Below is a small trained network, with its code and all its weights. Each question gives an input and a target symbol and asks what happens when units are switched off, that is, made to give their printed mean instead of their output.

import numpy as np


def w(rows, s, z=0):
    codes = np.array(rows[::2]) - 128.0
    scale = np.full(codes.shape[1], s)
    scale[-1] = z or s
    return codes * scale


def norm(h):
    return h / np.sqrt((h * h).mean(-1, keepdims=True) + 1e-5)


def f(y):
    return np.maximum(y, 0)


def softmax(a):
    e = np.exp(a - a.max(-1, keepdims=True))
    return e / e.sum(-1, keepdims=True)


def log_softmax(a):
    a = a - a.max(-1, keepdims=True)
    return a - np.log(np.exp(a).sum(-1, keepdims=True))


def net(x, mask):
    ids = ['αδεζθλξπψ'.index(c) for c in x.split()]
    T = len(ids)
    res = E[ids] + P[:T]
    r = norm(res)
    for j in range(2):
        rows = slice(2 * j, 2 * j + 2)
        q, k, v = (r @ M[0][rows].T for M in (Q, K, V))
        z = softmax(np.where(np.tri(T) > 0, q @ k.T / 2**0.5, -1e9)) @ v
        o = O[0][rows]
        res = res + np.where(mask[j], z, o[:, -1]) @ o[:, :-1]
    y = f(norm(res) @ A[0][:, :-1].T + A[0][:, -1])
    res = res + np.where(mask[2:10], y, B[0][:, -1]) @ B[0][:, :-1]
    return log_softmax(norm(res)[-1] @ U[:, :-1].T + U[:, -1])


Q, K, V, O, A, B = {}, {}, {}, {}, {}, {}
E = w([
[64,132,131],'α',
[58,133,151],'δ',
[59,113,148],'ε',
[63,115,140],'ζ',
[74,189,120],'θ',
[74,43,132],'λ',
[128,253,113],'ξ',
[163,158,39],'π',
[181,55,2],'ψ',
],0.0017)
P = w([
[3,117,31],'0',
[205,116,218],'1',
[70,119,86],'2',
[162,118,175],'3',
[126,124,130],'4',
[142,120,161],'5',
],0.004)
Q[0] = w([
[180,123,80],'H0',
[30,125,37],'H0',
[230,111,249],'H1',
[201,107,161],'H1',
],0.011)
K[0] = w([
[100,105,98],'H0',
[49,78,213],'H0',
[146,7,125],'H1',
[153,70,90],'H1',
],0.013)
V[0] = w([
[114,248,149],'H0',
[60,101,209],'H0',
[187,172,71],'H1',
[197,8,46],'H1',
],0.011)
O[0] = w([
[163,254,96,107],'H0',
[53,149,188,232],'H0',
[86,38,124,2],'H1',
[203,30,250,90],'H1',
],0.0086,0.0029)
A[0] = w([
[158,97,154,122],'N0',
[116,162,165,66],'N1',
[128,127,128,114],'N2',
[2,48,26,221],'N3',
[91,137,29,124],'N4',
[82,63,132,47],'N5',
[228,138,72,7],'N6',
[50,168,105,54],'N7',
],0.0098,0.0016)
B[0] = w([
[109,161,70,163],'N0',
[143,146,182,167],'N1',
[128,129,131,128],'N2',
[2,7,73,254],'N3',
[188,113,206,214],'N4',
[101,196,123,157],'N5',
[160,89,31,154],'N6',
[72,93,79,250],'N7',
],0.017,0.0056)
U = w([
[52,30,101,182],'α',
[58,122,108,162],'δ',
[109,156,152,4],'ε',
[92,170,173,21],'ζ',
[103,218,153,92],'θ',
[162,170,248,147],'λ',
[189,225,94,159],'ξ',
[213,96,23,156],'π',
[206,19,214,131],'ψ',
],0.014,0.003)

Each question gives the input, a string of symbols that net reads in full, and the target symbol t.
The units are the heads (2 rows each of Q, K, V and O) and the neurons (one row each of A and B). Each row of codes is followed by its name. A weight is (code - 128) times the scale printed after its matrix; where a second scale follows, it is the last column's (O, A, B and U).
mask holds one flag per unit, heads first, then neurons. A switched-off unit (its flag False) gives its mean, the last column of its rows in O or B, instead of its output. The means were averaged over made-up inputs and are rounded, as every weight is.
A unit's drop is (log p(t) with every unit on - log p(t) with that unit switched off) / (log p(t) with every unit on - log p(t) with every unit switched off).
The circuit of an input: a set's keep is (log p(t) with only the set's units on - log p(t) with every unit switched off) / (log p(t) with every unit on - log p(t) with every unit switched off). Starting from all 10 units, units are removed one at a time, each time the one whose removal leaves the highest keep (on an exact tie, the one counted first), for as long as the keep stays at least 0.8.
units of the circuit, in order: the units of the circuit, biggest drop first
k most important neurons: the k neurons with the biggest drops, biggest first
which heads matter: for each layer, one digit per head in row order, 1 if its drop is at least 0.15 and else 0, layers parted by /
input ε ψ λ δ π ε, target π: which heads matter	10
input ξ ζ ξ θ, target ξ: units of the circuit, in order	[N3, H0]
input λ π ψ ζ, target ψ: which heads matter	11
input δ δ δ ζ λ ε, target λ: units of the circuit, in order	[H1, N3]
input λ ε λ ε π α, target π: which heads matter	10
input θ π ε π δ δ, target π: units of the circuit, in order	[H0, N3]
input ε ζ δ π θ θ, target π: 2 most important neurons	[N6, N3]
input δ δ ζ ζ λ α, target λ: 2 most important neurons	[N3, N7]
input ξ θ α θ δ ζ, target θ: which heads matter	10
input ξ δ λ ξ δ δ, target ξ: which heads matter	10
input ζ π π δ ψ ε, target ψ: which heads matter	01
input δ α ζ ψ ε λ, target ψ: which heads matter	01
input δ ψ π θ π ξ, target π: which heads matter	10
input θ ε δ α, target θ: units of the circuit, in order	[N3]
input ζ λ ξ λ, target ξ: 2 most important neurons	[N3, N4]
input ζ π ξ δ, target π: units of the circuit, in order	[H0, N6, N3]
input ε θ ζ α, target θ: which heads matter	00
input π ε θ δ, target θ: 2 most important neurons	[N3, N7]
input ψ λ ξ α, target ξ: 2 most important neurons	[N3, N7]
input δ δ θ ε, target θ: units of the circuit, in order	[N3, H1]
input ψ α θ λ ζ θ, target λ: units of the circuit, in order	[N3, H1]
input δ θ λ δ, target λ: which heads matter	01
input ψ λ λ θ ψ ξ, target ψ: which heads matter	01
input δ θ λ ξ θ ε, target ξ: units of the circuit, in order	[N3, H0]
input ζ λ ψ ε ξ ξ, target ξ: 2 most important neurons	[N3, N7]
